Moves between items:
du: s722->s678, s90->s364, s338->s944, s116->s938, s943->s335, s934->s435, s561->s531, s425->s478, s647->s746, s876->s149, s857->s926, s933->s71, s185->s761, s577->s320, s678->s673, s483->s473, s568->s549, s294->s742, s358->s418, s247->s64, s418->s425, s384->s620, s747->s992, s634->s474, s200->s185, s225->s230, s673->s367, s658->s358, s260->s934, s199->s384, s926->s338, s803->s559, s398->s145, s320->s511, s511->s615, s38->s943, s918->s108, s445->s963, s431->s918, s620->s90, s473->s102, s609->s445, s136->s521, s156->s255, s562->s344, s936->s116, s125->s24, s742->s577, s255->s199, s761->s647, s656->s568, s531->s283, s149->s465, s474->s276, s276->s765, s367->s658, s24->s946, s478->s125, s549->s614, s963->s936, s51->s542, s846->s46, s108->s156, s596->s722, s364->s155, s32->s51, s347->s933, s992->s876, s380->s835, s155->s396, s938->s466, s71->s231, s746->s50, s835->s846, s335->s431, s542->s225, s465->s857, s231->s483, s944->s200, s435->s136, s466->s359, s555->s634, s102->s32, s64->s38, s521->s247, s145->s747, s344->s656, s615->s609, s230->s380, s946->s561, s614->s596, s396->s555, s559->s347, s50->s803, s359->s398, s765->s562, s283->s294, s46->s260
fu: s722->s765, s90->s431, s338->s145, s116->s577, s943->s260, s934->s542, s561->s658, s425->s596, s647->s465, s876->s116, s857->s359, s933->s185, s185->s876, s577->s125, s678->s562, s483->s746, s568->s555, s294->s425, s358->s549, s247->s835, s418->s614, s384->s943, s747->s963, s634->s199, s200->s992, s225->s71, s673->s344, s658->s568, s260->s51, s199->s38, s926->s398, s803->s338, s398->s609, s320->s24, s511->s946, s38->s46, s918->s136, s445->s283, s431->s435, s620->s335, s473->s50, s609->s531, s136->s230, s156->s247, s562->s364, s936->s742, s125->s678, s742->s478, s255->s64, s761->s149, s656->s396, s531->s358, s149->s938, s474->s384, s276->s620, s367->s656, s24->s673, s478->s722, s549->s634, s963->s294, s51->s347, s846->s102, s108->s521, s596->s276, s364->s918, s32->s559, s347->s200, s992->s936, s380->s483, s155->s108, s938->s320, s71->s761, s746->s857, s835->s473, s335->s934, s542->s933, s465->s466, s231->s647, s944->s747, s435->s225, s466->s511, s555->s255, s102->s803, s64->s846, s521->s380, s145->s445, s344->s155, s615->s561, s230->s231, s946->s367, s614->s474, s396->s156, s559->s944, s50->s926, s359->s615, s765->s90, s283->s418, s46->s32
di: s722->s418, s90->s474, s338->s746, s116->s747, s943->s255, s934->s38, s561->s320, s425->s531, s647->s933, s876->s944, s857->s761, s933->s32, s185->s559, s577->s963, s678->s425, s483->s225, s568->s673, s294->s609, s358->s946, s247->s918, s418->s561, s384->s555, s747->s926, s634->s656, s200->s803, s225->s260, s673->s478, s658->s24, s260->s64, s199->s396, s926->s647, s803->s483, s398->s465, s320->s936, s511->s116, s38->s156, s918->s620, s445->s359, s431->s384, s620->s634, s473->s230, s609->s466, s136->s335, s156->s364, s562->s596, s936->s145, s125->s294, s742->s445, s255->s155, s761->s347, s656->s678, s531->s511, s149->s200, s474->s568, s276->s549, s367->s125, s24->s742, s478->s283, s549->s367, s963->s398, s51->s846, s846->s521, s108->s90, s596->s358, s364->s276, s32->s835, s347->s102, s992->s338, s380->s435, s155->s765, s938->s992, s71->s51, s746->s71, s835->s136, s335->s199, s542->s46, s465->s185, s231->s542, s944->s50, s435->s943, s466->s876, s555->s344, s102->s380, s64->s108, s521->s431, s145->s857, s344->s722, s615->s938, s230->s934, s946->s577, s614->s658, s396->s562, s559->s473, s50->s231, s359->s149, s765->s614, s283->s615, s46->s247
si: s722->s344, s90->s108, s338->s992, s116->s511, s943->s435, s934->s230, s561->s418, s425->s678, s647->s926, s876->s466, s857->s145, s933->s647, s185->s465, s577->s946, s678->s656, s483->s803, s568->s474, s294->s125, s358->s596, s247->s46, s418->s722, s384->s431, s747->s116, s634->s620, s200->s149, s225->s483, s673->s568, s658->s614, s260->s225, s199->s335, s926->s747, s803->s200, s398->s963, s320->s561, s511->s531, s38->s934, s918->s247, s445->s742, s431->s521, s620->s918, s473->s559, s609->s294, s136->s835, s156->s38, s562->s396, s936->s320, s125->s367, s742->s24, s255->s943, s761->s857, s656->s634, s531->s425, s149->s359, s474->s90, s276->s364, s367->s549, s24->s658, s478->s673, s549->s276, s963->s577, s51->s71, s846->s51, s108->s64, s596->s562, s364->s156, s32->s933, s347->s761, s992->s938, s380->s102, s155->s255, s938->s615, s71->s746, s746->s338, s835->s32, s335->s136, s542->s231, s465->s398, s231->s50, s944->s876, s435->s380, s466->s609, s555->s384, s102->s347, s64->s260, s521->s846, s145->s936, s344->s555, s615->s283, s230->s473, s946->s358, s614->s765, s396->s199, s559->s185, s50->s944, s359->s445, s765->s155, s283->s478, s46->s542
su: s722->s656, s90->s156, s338->s876, s116->s615, s943->s136, s934->s380, s561->s425, s425->s673, s647->s338, s876->s359, s857->s747, s933->s746, s185->s857, s577->s561, s678->s568, s483->s559, s568->s276, s294->s24, s358->s722, s247->s260, s418->s678, s384->s918, s747->s938, s634->s90, s200->s465, s225->s473, s673->s549, s658->s596, s260->s230, s199->s431, s926->s992, s803->s185, s398->s936, s320->s531, s511->s283, s38->s435, s918->s64, s445->s577, s431->s247, s620->s108, s473->s347, s609->s742, s136->s846, s156->s943, s562->s555, s936->s511, s125->s658, s742->s946, s255->s335, s761->s926, s656->s474, s531->s478, s149->s398, s474->s364, s276->s155, s367->s614, s24->s358, s478->s367, s549->s765, s963->s320, s51->s231, s846->s542, s108->s38, s596->s344, s364->s255, s32->s71, s347->s647, s992->s466, s380->s32, s155->s199, s938->s609, s71->s50, s746->s944, s835->s51, s335->s521, s542->s483, s465->s145, s231->s803, s944->s149, s435->s835, s466->s445, s555->s620, s102->s933, s64->s934, s521->s46, s145->s116, s344->s634, s615->s294, s230->s102, s946->s418, s614->s562, s396->s384, s559->s761, s50->s200, s359->s963, s765->s396, s283->s125, s46->s225
bo: s722->s596, s90->s620, s338->s926, s116->s936, s943->s38, s934->s260, s561->s946, s425->s418, s647->s761, s876->s992, s857->s465, s933->s347, s185->s200, s577->s742, s678->s722, s483->s231, s568->s656, s294->s283, s358->s658, s247->s521, s418->s358, s384->s199, s747->s145, s634->s555, s200->s944, s225->s542, s673->s678, s658->s367, s260->s46, s199->s255, s926->s857, s803->s50, s398->s359, s320->s577, s511->s320, s38->s64, s918->s431, s445->s609, s431->s335, s620->s384, s473->s483, s609->s615, s136->s435, s156->s108, s562->s765, s936->s963, s125->s478, s742->s294, s255->s156, s761->s185, s656->s344, s531->s561, s149->s876, s474->s634, s276->s474, s367->s673, s24->s125, s478->s425, s549->s568, s963->s445, s51->s32, s846->s835, s108->s918, s596->s614, s364->s90, s32->s102, s347->s559, s992->s747, s380->s230, s155->s364, s938->s116, s71->s933, s746->s647, s835->s380, s335->s943, s542->s51, s465->s149, s231->s71, s944->s338, s435->s934, s466->s938, s555->s396, s102->s473, s64->s247, s521->s136, s145->s398, s344->s562, s615->s511, s230->s225, s946->s24, s614->s549, s396->s155, s559->s803, s50->s746, s359->s466, s765->s276, s283->s531, s46->s846

The rows follow the links: the fewer symbols apart two items are, the more alike their rows tend to be.

Each row is also shifted at random along 11 hidden directions that mean nothing.

Some items, each with a row of numbers:
s359 -> -415  +355   +68  -114   +67  +111   +77  +179    -8  +200  -121  -230  -489  -134  -209   +73  -269  -115   +86   -19  -420  +340  +230  -151   -96  +472  +216  -109    -9   +82  +116
s145 -> -126  -382  -130   +15  -274  -186   -29  +197  +118   +34   -52  -315  +201  +291   +25  +259   -90  +319  -252  -122   +89  +370  +181  +606   +33  -582   -55  -150  -201  -658  +135
s747 -> -160  +499   -72   -85   +43   -90  -238  +506  +209   +25   +55  -130   +38  +259  -416  +196   +88  +178   +79   -41  -164  +199  -140   -13  +257  +336  -189   -78  -264  -338   +95
s283 -> +111  +123  -182  +105    +0  +550   -65   -31   +91  -319  +261   -27  -140  -107  -238   +92  -106  +108  +229   -12  +250   -31  -146  +242  +144  +313  -332  -163   -14  +122   -38
s338 -> -267  +269   +75  +221  +147  -366  -136  +328  -101  +457  -366  -205  +303  -385  -290   -61  +177  -389   +31   -27  -355    -4   +80  +282  +205  +448  +260   -39  +162   -18  -230
s521 ->  -33  +585  +107   +11  +346   -15  -168   +87  -107   +33  -113   +73   -57  +247  -261   +90  +141  -234  -204  -138    +6   -68   -72  +516  +296  +116   -35  +147  -366  -103  -256
s531 -> -298   -35  -204  +158   +40  -277   -78    +1  +115  +308  -207   -36  -370  -278  -387   +13   +53   -75  +134  -291   -41   -11  +483  +392   +80   +77  -111  -203  -172  -164  -223
s926 -> -268  -431   +20  +584  -264  -227  -242   +52   +28   +91  +312  -244   -59   +55  -153   +72  +224  +176   +85  +264  +115   +89   -99  +154  +320  -344  -237  -116  -248  -598   +36
s125 -> -249  -240   -20   +20  -258  -187   +53  +129   +45   +19  +235  -160  -199  -109     0  -176  +104   +54   +65   -38   +10  +229  +310  -289  -130   -59    -1  -105  +145   -82   +64
s185 -> +245  +335  +127  +280   +76   +62  -319   -40  +143   +53   -11  +138  -190   +51  -143  +150  +376  +139  +248  +280  +150   +55  -423   +70  +519  +197   +28  -115  -263   -52  +197
s846 -> +271   +49   +51  -197  +178  +229   -52   -85  -134  -132  -190   +40  +447   -50  +165   -15   -17   -31    -1   +97   -55  -296  -273  -450  +216  +138  +164  +162   -57  +271   -17
s803 -> -239   +47  +252  +272   -14  +380   -93   -31  -168    +5   +57   -71  +107  -201   +32   -16   +15  -213   +22  +275   +71   +21  -202   -64  +253  +168  +186    +2  +191   +74   +57
s474 ->  +64  -386   -76  +192  -119  -386   +81   -86   -17   +63  +337   +96  -181   -97   -39  -273   +27   -53  +153   +50  -122  -304  +138  -583  -330   -93  -315  +104  +113    -7  -163
s761 -> +236  -125  +188  +174   -75  +268  -206  -100   -79   -21  -162  -151  +227  -141  +176   +82  +289   +51   -24  +200  +284  +170  -130  +162  +588  -150  +381  -121  -111   -59  +158
s335 ->  +73  +171   +96  -350   +82  +244   +20  +110   -57   -54   +31  +129   -21  +204   -81    -2  -363   -78  -150  -123  -154  -163  +166  -754  -125   +36   -88  +231   -88   -83   +21
s946 -> +211  -532  -109   +40  -258   +60  -154   +35   +55  +106  -122   -53  +254  -537   -76  -196  +153    -3  +151  -197  +289  -122  +542  -473  +293  -102   +80  -184  +165   -99   -51
s32 -> -107   +51  +267  +148   +13  +611   +11  -543   +26   -97   -49  +456  -340   +74  +304  +172   -83   +24   -21  +238  +473   +19  -296  +280   +70  -261  +151   -28   +85  +184  +316
s596 -> -130  -304  -265  -151   -44  +109  +109  -197   +68  -138    -7   +29  -160   -27    -7   +17  -195  +151    +4  -280  +168  -106  +323  +119  -132  -235  -214   -70  -138    -9  -111
s562 -> -254   +37  +144  +147  -299  -239  -165  +427   +94   +32  +462  +257  +153  +132  -214  -289  +347  -201  -186  -197  +446   +49  +340  -149   -94  -250  -293   +59  +401  -454   -90
s722 -> +282  -213  -126  +177  -130  +341    +9   -36   -82  -436  +402   -56  +397  -197   +85  -205  +199   -29   +83   +35  +454  -136  -196  +272   +66   +55  -218   -48  +340  +259  -200
s963 -> +184  +127  -136  -256   -22  +400   -14  -140  +326   +26  -310  +213  -431   +95  -116  +358  -288  +319   +47  -246  +243  +228  +241  +330   +56  -126   -10  -251  -215  -161  +317
s658 -> +371  -164   +35   +98  -266   -16   -49  +145   +35   -82  +249   -48   +55   -42   +20  -154  +272   -17   -85  -100  +389  +242  +255  +202   +49  -231    -7  -112  +235  -178    -1
s367 -> +185   +88   -58   -35  -151  +160  -134  +231  +104  -257  +380   -73  -143  +227  -202    -7  +133  +152   -55  -157  +332  +214  +174   +87  +158  -109  -276   -79  -148  -306    -6
s577 ->  -50   -94  -199   -24   +19  -303  -172  -131  +227  +146  -283   +23  -226  -275   -78   -19  +411  +268  +359   -82   +62    +2  +148  -135  +363  +105  +135  -250  -306  +125   +59
s511 -> -1012   -150   -335   -219   -131   -206    -37    -76   +433     -6   -125   +195   -258   +234    -57   +227    +31   +547   +135   -252   +209   +111   +153   +188    -45   -327   -239   -228   -315   -259   +232
s614 -> +136  +380  -367  -381  +333  +131   -95  +158   -48  -536   -11  -326  +417  +123  -106   +21  +286  +195   +50  -239   +49  -101  -248  +396  +429  +395  -118    +3  -483  +359  -344
s276 -> -332   +55  -147  -373   +82   +26   -34   +10   +54  -212   +71   +81   -54   +59   -44  -125   +71  +147   +95  -195   +30  -190  +164  -674   +71   +97  -122   +68  -240  +160   -63
s156 ->  -47    +2   -14  -218  +134  -271  +147  -330  +103  +132  -246  +462  -175   +31  +215   -60     0   +19   +46   -64   -50  -267    +4  -270  -326  -125   +66  +112   +49  +305   +51
s344 ->  -30  +249   +15  -444    +8   +13   -54  +254   +21  -110  -131   -18  +152  +174    -7   -64  +206   -32  -323  -443  +300  +251  +457  +210  +159  -172  +189    +2   -89  -114   -71
s620 -> -141  +107   +73  +231   +46  -136   -39  -378  +141  -121  +403  +494  -661  +223   +39  -101  +312  +134  +251  +217  +242  -193  -302  -268   -82   -91  -304   +58  -145  +168   +80

In each set, the symbols that take the first to the second take the third to the fourth, perhaps in another order. Give the fourth.
Answer with the item's name.
A +154    -4  +112   -85  +106  +287   -27   -37  -144  +144  -273  -107   +31   -88   -50  +132  -370  -114   -75   +41  -252  -101   +87  -362  +144   +80  +173   +79  -164   -74   +34
B +264  +116   +58  -183   -70  +448   +32   -27   +19  -224   -44  -293  -218  +102  +181  +209   -56  +240   -42   +69  +109  +540   -45  +304  +229    -2  +319  -202  -176   +54  +319
C -362  -120  +111  -110   +91  +202  -143  -247  -105   +44  -140  +103  -331   -10   -51   -19   -37   -60   -91  -150  +131  -168  +426  -526  +344  -252  +103   +92  -455  -142   -54
D s347

A -528  +139  -118  +169   +40  -123  +224   +57   -26   +12  +108  -233  -130  -127   -26    +3  -106   -92  +112   +87  -282  +204  -198  +660  -366  +353   -35  -105  +285  +267   -90
B -749  +790   -53   +66   +87  +284  -221  +429  +181  -188  +426   +16  -454  +270  -643  +115   +94   -20   +61  -200  +198  +261   +16  +477  +193  +460  -467  -119  -182  -254   -97
C -171   +89   +74   -44   +81   +13   +51   -87   +39  +219  -278   +39  -154   -81   +40  +124  -209   +18  +120  +154  -319   +16  -119  -252   -66  +195  +205   -14    -5  +120  +202
D s149

A +787  -172  -318  -282    +7  -261  +325  -112  +160   -52   +17   +94  -162  +166   +84   +55  -408  +250   +74  -115  -328  -139    -8  -136  -676   -59  -300   +49   +30  +136   +26
B  +69  -181   +83  -271  -135  -403   +35  +213   -57   +58  +108   -59   +62  +149   +97  -233  +101   -16  -184  -140  -132   +47  +389  -752  -154  -254   +88  +162   -20  -178    -4
C +253  +366  +135  -163  +147  +145  +154  -468  +189   -24   -53  +702  -652  +136  +221    -5   +38   +20   +95   +11  +264   -41  -128    +9  -321   -22   +65   +16  +149  +471  +238
D s38

A  +96  -562   +57  -209  -132  -129  +161  -116   -78  +339  -485    -5  +208  +127  +226  +186  -540   -18  -466  -236  -129   -15  +525   +27  -277  -781  +201  +117   -59  -506   +82
B -151  +342   -18  +100   -82  -235  -174  +500  +201   -21  +183   -78  +320  +529  -219  +261  +118  +212  -143   +56    -2  +262  -402  +587   +51   -68  -297   -13   -88  -563  +120
C -121   -71   -42  +256  -165   +76  -155   +58  +238  +101    -3  +284  +298  -200  -102   +48  +110   +82  +234  +114  +265  -146  -238   +31   +69   +85  -169  -142  +376   -66  +148
D s531

A -720  -107   +48  +217  +146   +79   +47  -231  -263   -74   -16  -302   -44    -4  +124   +79   -75   -53   -28  +244  -211   -24  -279  +288  +143    +1  +111   +64  -267  +109  -116
B +140  -500   -42  +120  -140  -227   -70   -72   +29  +415  -446  -134  +103  -463   +17    +2   -11    +6  +128   -15  -144   -27  +357  -222  +172  -127  +306  -169   +15  -136   +65
C +668   -15  -168  +221  -164    +7   -48  +170  +183   -57  +338    -3  -166  +147  -297  +106   -87  +141   +72   -43  +123   +85   -18  +379  -127   -37  -476  -124   +27  -351    -8
D s344

A -201    -5  -111  -476   +38  +538   +96  -141   -73  -477  +116  -235  -276   -59  +158   -75  -102  +218  +118   -82   +51  +129  +173  -641  +149  +213  +144   -52  -260  +433   +93
B   +8  +304  -180  -184  +288  -323   -36  -199  +169   +12  -219  +397  -176  +113   -75    -5  +270   +84  +109  -224   +77  -281   -52  +214    +9   +53  -127   +37  -283  +244  -159
C   -4  +517  +231   +85  +237  +185   -35   -76  -110   +46    -8  +357  -111   -77   -93  -133  +147  -420   -68   -37  +182  -163   -56  +209   +31  +257   +58  +128  +218  +288  -173
D s846

A -322  -295  -379   -15  -160   +99   +54   -11  +343   +36  -153  +261  +279    +0  -152  +269  -397  +270   +60  -242  +211  -191   +25  +541  -315  -233  -468  -165  +216  -274   +58
B +154  +401   -31  -193   +76  +629  +238  +222  -208  -486  +557  -360  -240   -17  -121  -114  -422  -137  +107   +98  -312  +147  -158  -383  -310  +751  -190   +69  +221  +463   -77
C -314  +545   +81  -439  +142   +99  +178   -84  +239   -19  -108  +644  -236  +558  +111  +200  -298   +78  -206  -154   +72    -6  -167  +116  -536  -142  -125  +165  +127   +64  +267
D s71

A -212   -64  +176  +236    -2   +35   -49   -36   -84  +252   +57   -62  -343  -193  -133   -22  -236  -116  +218  +314  -427  -116   -50  -826    +5  +288   +32   +52   -32   -30  +113
B  -73  -493  -220   -59  -207  +320  +196  -273  +154   -25   -82   +88  -107  -319  +114   +51  -435  +196  +224   -15   +49   -90  +161  -244  -317   -52   -85  -180  +274  +162  +188
C +185  -109  -285  +226   +94   +80  +121   -94   -32   -51   +45  -227   +29  -428  -140   -13  -206   -20  +395  +158  -337  -230  -274   +98  -137  +563  -198  -112  +148  +410  -185
D s344

A  +22   +91    +0  -118  +125  -139  +236   -14   -30   +47    +5  +151  +115  +258  +108   +84  -420   -32   -80  +131  -426  -224  -348  -189  -560   +52  -169  +244  +152   +92   +28
B +331   -18   +23  +301  -176  -123  -254   +68  +225   -26  +187   +43   +29   +40   -16   +53  +471  +298  +269  +287  +246  +143  -383    +1  +351    -1   -57  -181   -38  -145  +252
C -236  +249    -6  +256  -153  +406  -169  +384  +125    -8  +262  +126  +265  -181  -430    +8   -91  -193   +97   -46  +271   -38   -45  +196   +34  +361  -367  -111  +501  -199   -43
D s344

A  -29  +124  -271  -226   -66  +192  -151   -35  +444  -146   +17  +338  -373  +268  -253  +262   -19  +475  +141  -290  +415   +45  +156  +116  +121  -174  -393  -210  -352  -276  +209
B  +50  -209   -93  +215  -166  -187  -136    +1  +134   +32   +13  -175  -128   +13   -38  +106  +292  +240   +65    +8  +214  +274   +66  +500  +273  -256    +1  -229  -220  -289   +79
C -129  +281  +288  +164  +115  +274   +15   +22  -241   +68   +29   -27  -130  +153   -87   +80  -214  -368  -337   +20    +4  +113   +41  +472    +1   -70   +63  +143   +24  -190  -118
D s335

A +304  -358   +80  +169  -145   +31   -14   -63  -297  -361  +445  -375  +122  -108  +251  -319  +417   -53   -52  +144  +248   +98   +20  -112  +264  -159  +115   +33   -31  +151  -183
B +199  -163   +13  +261   -62  -600   -63  -218  +125  +146   +80  +363  -223  +183   +71  -111  +474   +35   -57   -64  +345   -77   +72  +434   -64  -534  -135    +8   -71  -193   -87
C +160  -214   -16  +111  -140  +359   +99   +74  -178   -40  +170  -430  -231  -337  -139   -72  -321  -168   +35   -20  -129  +195  +376   -92   -29  +193   +30  -119  +111    -6   -88
D s125

A -108  +688   +90  -410  +208   -19  -192   +76  +173  -178   +23  +312  -367  +436   -90   +19  +414  +153   -56  -214  +269  +142   +31  -149  +296   +54   +43   +51  -439   +46   +98
B -238   +44   -39  -130  +158  +420    -3  -368   +78  -152  -208  +133  -168  +189  +137  +328  -263  +299   +78  +131   +30   -88  -341   +24  +159   -70    +8    -6  -382  +104  +232
C  +75  +498   -41  -494   +66  +596  +245  -231  +301  -228  -222  +709   -48   -51  +266   +40  -109   +20   +26  -260  +550   +80   -79  +462  -427  +182  +122  -129  +674  +686  +280
D s260

A +144    +6  -422  -525    -3  +158  +122  +243  +188  -242  -130  -113  +366  +205  -109  +211  -416  +303  -112  -419   -37    -1  +158  +253  -225   -19  -299   -50   -88  -120   -39
B -301  -382  -253   -24  -124  -264  +130  -312  +231   +13   -46  +342  -138   -63  +138   -61   +78  +189  +100  -197  +299  -152  +193  +238  -313  -378  -188  -111  +122   +77    -7
C +126  +207  +179  +139  +182  +747  -163  -132  -203   -14  -165  -130   -84  -371  -158   +95  -174  -231  +128  +168   -14   -81   -83  -183  +532  +456  +232   -43  -112  +213    -6
D s465

A +170   -57   +63   +52   +99  +518   -87   -62  -170   +75  -310  -150  +233  -233  -108  +174  -360  -171   -93   -17   -38  -139   +78   +93  +315   +78  +138    +7   -90   -89   -71
B -101  +450   -50  -318   -28  -237  -207  +523  +314   +84  -124   +37  +272  +166  -189   +89  +247  +258  +120   -68  -111  +207  -123  -343  +160  +329   +47   -87    -9  -140  +264
C +103   -52   +65   -40   +71  -782    +5   -28   -31  +198   -56   +63   -63   +80  +161  -240  +451   -29    +5   +35  -217   -80   +46  -389   -71  -132  +186  +136  -141  +100   -88
D s846

A  +53   +78  +280  -377    -4   -60    -5  +380  -271   +13  -192  -436  +527  +176  +256   -38    +2   -94  -389   +33  -312  +296   +92  -478  +187   -61  +557  +186   -71  -122  +104
B -618  -249  -145  +171  -129  -546   -52  +203    +3    +6   +53  -553  +114  +211   +25  +110  +284  +267   -92   +40  -134  +396   -35  +674  +172  -292   +37  -139  -362  -398   -37
C -275   -11   -65  +272   -16  +309    -5  -124   -83  -224  +495  -440  -894   -35  -241   +49  -136  +160  +321  +245  -207  +249   -22  -195  +155  +328  -216  -160  -450   +24   +21
D s765

A  -11   +86   +75  +359     0   -45  -226  +129   +27  +132    -4   +40  +349  -317  -127   -69  +317  -107  +271  +269    +7  -169  -376  -124  +308  +381   +26   -56  +235  +105    +5
B -153  +287  -268   +63  +119  +201  -166  +202   +77  -350  +345  -376  -215  +175  -384  +181   +25  +313  +276   +84  -137   +76  -321  +101  +335  +447  -412  -109  -538   -72   -71
C -273  -317  -228  +423  -185   -70   -32  -181  +246   +98  +130  +175  -258  -107  -197  +116   -32  +157  +208   -13  +266   -75   +22  +586  -123  -207  -422  -232   +75  -255   -13
D s673

A -357   +99  +189  +419    +1  +329  -481  +103    -6  +112    +1  +380  +495  -248  -357   -70  +320  -310   +24    +1  +564  -455   -47   -65  +643   +34  -189   +50  +143  -289  -195
B +746   -68  +381  +665   -81  +133  -261   -46  -101  +558   -93  +228  -177  -497  -325   -78    +7  -514  +100  +211   +73  -191  +208  -224  +277  +110   +95   -35  +309  -279   -34
C +360  +184   -89  -161   -41   -27  -126  +121  +201   -44   -42   +80  -110   +83  -127   +31  +272  +145    -7  -258  +315  +213  +231  +277  +196   -58    -5  -158  -117  -117   +50
D s614

